Below is a small trained network, with its code and all its weights. Each question gives an input and a target symbol and asks what happens when units are switched off, that is, made to give their printed mean instead of their output.

import numpy as np


def w(rows, s, z=0):
    codes = np.array(rows[::2]) - 128.0
    scale = np.full(codes.shape[1], s)
    scale[-1] = z or s
    return codes * scale


def f(y):
    return np.maximum(y, 0)


def softmax(a):
    e = np.exp(a - a.max(-1, keepdims=True))
    return e / e.sum(-1, keepdims=True)


def log_softmax(a):
    a = a - a.max(-1, keepdims=True)
    return a - np.log(np.exp(a).sum(-1, keepdims=True))


def net(x, mask):
    ids = ['αγεθμξφ'.index(c) for c in x.split()]
    T = len(ids)
    res = E[ids] + P[:T]
    u = 0
    for l in range(2):
        r = res
        for j in range(2):
            rows = slice(3 * j, 3 * j + 3)
            q, k, v = (r @ M[l][rows].T for M in (Q, K, V))
            z = softmax(np.where(np.tri(T) > 0, q @ k.T / 3**0.5, -1e9)) @ v
            o = O[l][rows]
            res = res + np.where(mask[u + j], z, o[:, -1]) @ o[:, :-1]
        u += 2
        y = f(res @ A[l][:, :-1].T + A[l][:, -1])
        res = res + np.where(mask[u : u + 8], y, B[l][:, -1]) @ B[l][:, :-1]
        u += 8
    return log_softmax(res[-1] @ U[:, :-1].T + U[:, -1])


Q, K, V, O, A, B = {}, {}, {}, {}, {}, {}
E = w([
[150,139,252,204,209,150,99,83,153,59,124,144],'α',
[87,170,60,84,245,58,93,62,134,148,203,69],'γ',
[122,198,127,125,230,139,107,236,129,113,78,145],'ε',
[137,110,141,111,179,123,27,90,177,125,213,103],'θ',
[107,98,145,92,82,133,137,154,194,113,124,134],'μ',
[142,90,149,116,207,130,188,76,68,111,76,128],'ξ',
[42,201,27,81,174,125,147,86,152,180,99,147],'φ',
],0.021)
P = w([
[194,214,61,15,120,180,125,79,87,103,40,185],'0',
[146,158,75,72,131,202,150,81,80,128,102,148],'1',
[113,139,123,44,157,186,155,105,71,142,109,129],'2',
[84,170,110,65,155,177,115,109,116,114,110,115],'3',
[76,104,116,91,127,171,127,120,74,136,156,121],'4',
[53,140,89,87,131,211,175,118,46,200,178,37],'5',
[42,115,147,103,95,243,147,153,21,60,131,64],'6',
[56,148,141,144,133,169,90,173,141,100,131,56],'7',
[51,146,219,88,125,159,142,203,117,135,134,24],'8',
[69,149,157,141,102,132,127,203,157,141,130,2],'9',
],0.0069)
Q[0] = w([
[180,209,125,92,148,238,255,180,215,157,129,209],'L0H0',
[123,152,130,127,171,88,200,138,166,175,82,58],'L0H0',
[148,79,158,32,173,167,181,177,134,134,106,124],'L0H0',
[168,71,245,139,100,139,105,34,96,128,70,142],'L0H1',
[19,123,133,105,205,176,96,202,149,76,124,171],'L0H1',
[214,57,50,118,183,130,242,135,130,83,90,140],'L0H1',
],0.0058)
K[0] = w([
[156,111,122,191,70,148,154,178,232,97,15,201],'L0H0',
[82,173,76,108,80,92,161,108,97,125,142,75],'L0H0',
[230,109,116,157,145,162,106,253,140,150,123,84],'L0H0',
[77,112,191,86,43,80,192,108,186,144,101,95],'L0H1',
[42,124,162,169,146,174,116,246,118,181,159,82],'L0H1',
[194,93,163,55,43,93,138,103,123,149,60,121],'L0H1',
],0.0065)
V[0] = w([
[150,196,123,173,108,69,179,104,116,168,166,114],'L0H0',
[199,140,86,116,149,106,116,52,163,211,42,97],'L0H0',
[68,84,123,83,101,76,111,116,128,163,173,209],'L0H0',
[141,62,117,132,95,138,143,4,13,105,168,138],'L0H1',
[59,49,97,31,207,158,104,150,120,122,88,118],'L0H1',
[73,90,116,179,196,96,146,200,12,70,97,120],'L0H1',
],0.0049)
O[0] = w([
[118,147,139,46,98,78,140,96,82,41,191,183,98],'L0H0',
[90,124,211,158,172,144,97,88,116,152,140,179,175],'L0H0',
[196,149,112,176,177,111,165,128,98,181,133,82,131],'L0H0',
[121,254,100,202,121,105,47,92,213,134,76,129,60],'L0H1',
[115,119,86,166,75,138,130,62,196,99,184,49,253],'L0H1',
[153,192,121,144,179,94,196,106,155,139,169,86,146],'L0H1',
],0.0086,0.0071)
A[0] = w([
[86,107,58,74,124,81,80,165,121,75,127,23,37],'L0N0',
[126,168,59,135,208,108,164,144,123,49,156,129,75],'L0N1',
[76,138,160,136,152,95,122,166,153,107,13,209,103],'L0N2',
[94,157,79,114,156,165,164,130,140,215,148,134,9],'L0N3',
[32,120,149,112,95,59,114,204,219,64,190,55,210],'L0N4',
[122,227,90,142,112,173,96,153,137,254,113,215,113],'L0N5',
[126,92,151,188,119,166,119,101,169,128,155,78,184],'L0N6',
[104,97,136,157,155,166,164,47,106,104,143,165,76],'L0N7',
],0.0055,0.0013)
B[0] = w([
[156,114,236,187,177,79,105,120,159,125,159,83,224],'L0N0',
[143,124,170,37,129,24,156,148,88,153,164,123,216],'L0N1',
[105,135,121,145,150,178,206,148,208,55,147,101,144],'L0N2',
[117,135,132,161,153,59,148,182,161,71,127,140,225],'L0N3',
[134,200,86,181,65,146,158,106,79,154,131,43,254],'L0N4',
[71,162,140,133,109,91,43,134,109,46,184,62,173],'L0N5',
[146,154,119,38,140,162,130,255,78,97,112,104,222],'L0N6',
[98,195,113,105,135,119,159,65,110,126,123,126,212],'L0N7',
],0.0082,0.0068)
Q[1] = w([
[166,156,150,115,133,132,68,124,126,143,174,105],'L1H0',
[134,148,105,145,126,101,172,41,163,66,126,130],'L1H0',
[93,71,130,141,129,63,142,122,80,89,157,95],'L1H0',
[111,106,115,151,142,76,105,129,111,139,133,160],'L1H1',
[102,128,178,128,195,149,117,63,119,54,160,53],'L1H1',
[1,161,180,99,138,180,133,135,129,95,140,62],'L1H1',
],0.0084)
K[1] = w([
[164,142,99,35,203,231,52,127,190,177,114,61],'L1H0',
[56,152,195,255,93,130,122,172,121,163,71,70],'L1H0',
[185,94,125,148,66,120,128,149,72,172,161,80],'L1H0',
[98,225,104,63,112,151,96,91,88,139,138,123],'L1H1',
[169,109,141,142,113,138,211,217,112,116,173,95],'L1H1',
[93,79,75,210,78,136,208,191,137,145,140,68],'L1H1',
],0.0065)
V[1] = w([
[87,126,125,125,156,147,104,170,102,180,115,193],'L1H0',
[156,149,153,126,134,218,126,106,42,149,107,3],'L1H0',
[157,126,98,151,219,139,122,117,220,189,179,171],'L1H0',
[129,171,98,37,189,83,137,167,84,64,138,145],'L1H1',
[149,90,123,119,84,92,186,236,130,140,158,161],'L1H1',
[114,139,13,53,87,130,170,155,233,142,29,92],'L1H1',
],0.0053)
O[1] = w([
[185,143,172,145,124,113,124,140,203,4,86,202,61],'L1H0',
[174,118,118,95,153,138,147,164,127,245,89,208,254],'L1H0',
[248,84,189,105,116,170,157,112,101,100,60,136,123],'L1H0',
[96,241,75,99,146,189,233,212,110,83,109,106,203],'L1H1',
[134,149,40,144,141,119,138,153,87,205,251,154,152],'L1H1',
[81,47,204,72,34,55,89,138,203,174,254,137,180],'L1H1',
],0.0062,0.0084)
A[1] = w([
[230,165,140,167,101,72,109,159,121,148,144,97,126],'L1N0',
[122,129,61,106,93,177,16,130,116,137,152,103,88],'L1N1',
[108,98,135,147,57,198,104,95,152,96,130,187,250],'L1N2',
[108,130,112,98,88,174,156,29,29,153,58,166,203],'L1N3',
[50,89,59,42,69,14,191,182,163,98,106,124,229],'L1N4',
[99,3,164,161,221,172,167,121,136,99,116,218,68],'L1N5',
[169,133,78,148,36,144,124,38,131,104,140,162,216],'L1N6',
[65,186,104,63,136,89,131,105,27,55,42,142,64],'L1N7',
],0.0061,0.0012)
B[1] = w([
[153,102,156,198,102,186,153,155,125,117,72,160,163],'L1N0',
[99,115,30,132,134,69,120,130,165,157,36,107,172],'L1N1',
[183,109,180,98,98,124,75,164,133,105,176,79,140],'L1N2',
[39,86,169,120,208,104,233,250,206,87,115,26,158],'L1N3',
[141,85,76,219,108,229,133,43,73,72,108,142,254],'L1N4',
[5,113,88,184,147,102,160,172,66,254,144,149,146],'L1N5',
[145,109,151,186,153,183,106,164,172,181,208,40,131],'L1N6',
[107,221,137,133,55,91,90,131,106,145,128,114,225],'L1N7',
],0.0083,0.012)
U = w([
[85,144,122,169,136,129,141,111,137,109,101,163,57],'α',
[119,140,99,3,112,78,104,141,91,172,66,149,252],'γ',
[159,158,81,92,112,119,154,206,115,63,190,174,108],'ε',
[155,98,99,114,101,169,98,96,87,60,104,91,143],'θ',
[111,87,121,89,139,176,66,129,139,119,179,101,220],'μ',
[177,138,153,96,115,49,145,95,107,83,144,98,9],'ξ',
[85,202,196,146,104,192,70,153,92,145,166,197,51],'φ',
],0.0062,0.0021)

Each question gives the input, a string of symbols that net reads in full, and the target symbol t.
The units are the heads (3 rows each of Q, K, V and O) and the neurons (one row each of A and B). Each row of codes is followed by its name. A weight is (code - 128) times the scale printed after its matrix; where a second scale follows, it is the last column's (O, A, B and U).
mask holds one flag per unit, layer by layer, with each layer's heads first. A switched-off unit (its flag False) gives its mean, the last column of its rows in O or B, instead of its output. The means were averaged over made-up inputs and are rounded, as every weight is.
A unit's drop is (log p(t) with every unit on - log p(t) with that unit switched off) / (log p(t) with every unit on - log p(t) with every unit switched off).
The circuit of an input: a set's keep is (log p(t) with only the set's units on - log p(t) with every unit switched off) / (log p(t) with every unit on - log p(t) with every unit switched off). Starting from the 12 units with the biggest drops (on a tie, the unit counted first), units are removed one at a time, each time the one whose removal leaves the highest keep (on an exact tie, the one counted first), for as long as the keep stays at least 0.8.
circuit, biggest first: the units of the circuit, biggest drop first
top k neurons: the k neurons with the biggest drops, biggest first
which heads matter: for each layer, one digit per head in row order, 1 if its drop is at least 0.15 and else 0, layers parted by /
drop when u is switched off: that unit's drop, to one decimal
input γ φ φ γ ε ξ, target ε: top 2 neurons => L1N3, L0N1
input φ ξ α ξ μ φ ε θ φ, target ε: which heads matter => 01 / 01
input μ φ ξ θ μ ε φ φ μ φ, target μ: top 3 neurons => L0N4, L1N4, L1N7
input φ φ μ, target μ: top 2 neurons => L0N1, L0N3
input θ θ φ α γ γ, target ξ: circuit, biggest first => L0N0, L0H0, L0N1
input φ φ φ φ, target θ: circuit, biggest first => L1N4, L1H1
input θ φ α θ, target θ: circuit, biggest first => L1H1
input φ φ μ μ μ θ ξ μ ε ξ, target ε: circuit, biggest first => L0H1, L1H1
input α φ φ ξ φ θ, target γ: circuit, biggest first => L1N4, L0N6, L1N1
input ξ μ γ γ φ γ θ φ, target μ: which heads matter => 10 / 01
input θ θ θ ε α ε θ, target ε: top 3 neurons => L1N4, L0N1, L0N6
input φ φ φ θ φ φ φ γ θ, target θ: circuit, biggest first => L1H1, L0N4
input φ α μ ξ φ μ α μ α, target μ: circuit, biggest first => L1H1, L1N7, L0H0
input φ γ ξ φ, target φ: which heads matter => 10 / 01
input ξ φ θ, target γ: circuit, biggest first => L1N4, L1N1, L0H1
input φ α γ φ, target φ: which heads matter => 11 / 01
input φ ε θ γ ξ γ, target ε: circuit, biggest first => L1H1, L0H1
input φ φ μ γ ξ, target γ: circuit, biggest first => L1N4
input α α α φ γ μ μ ε φ α, target ε: circuit, biggest first => L0H1, L1H1, L1N4
input α μ φ θ μ φ ξ α, target μ: circuit, biggest first => L1H1, L1N7, L0H0, L0N4
input θ γ α ξ, target γ: top 3 neurons => L1N4, L1N7, L0N0
input ξ α μ ε ε ε θ, target ε: top 2 neurons => L0N1, L1N4
input φ φ φ ξ ε ξ θ γ, target ε: top neuron => L0N1
input α θ γ μ, target μ: drop when L1N6 is switched off => 0.2
input φ ξ ε, target ε: drop when L0H1 is switched off => 0.5
input γ μ ξ, target μ: drop when L0H1 is switched off => -0.1
input θ ε α ε θ θ α, target ε: drop when L1N5 is switched off => 0.0
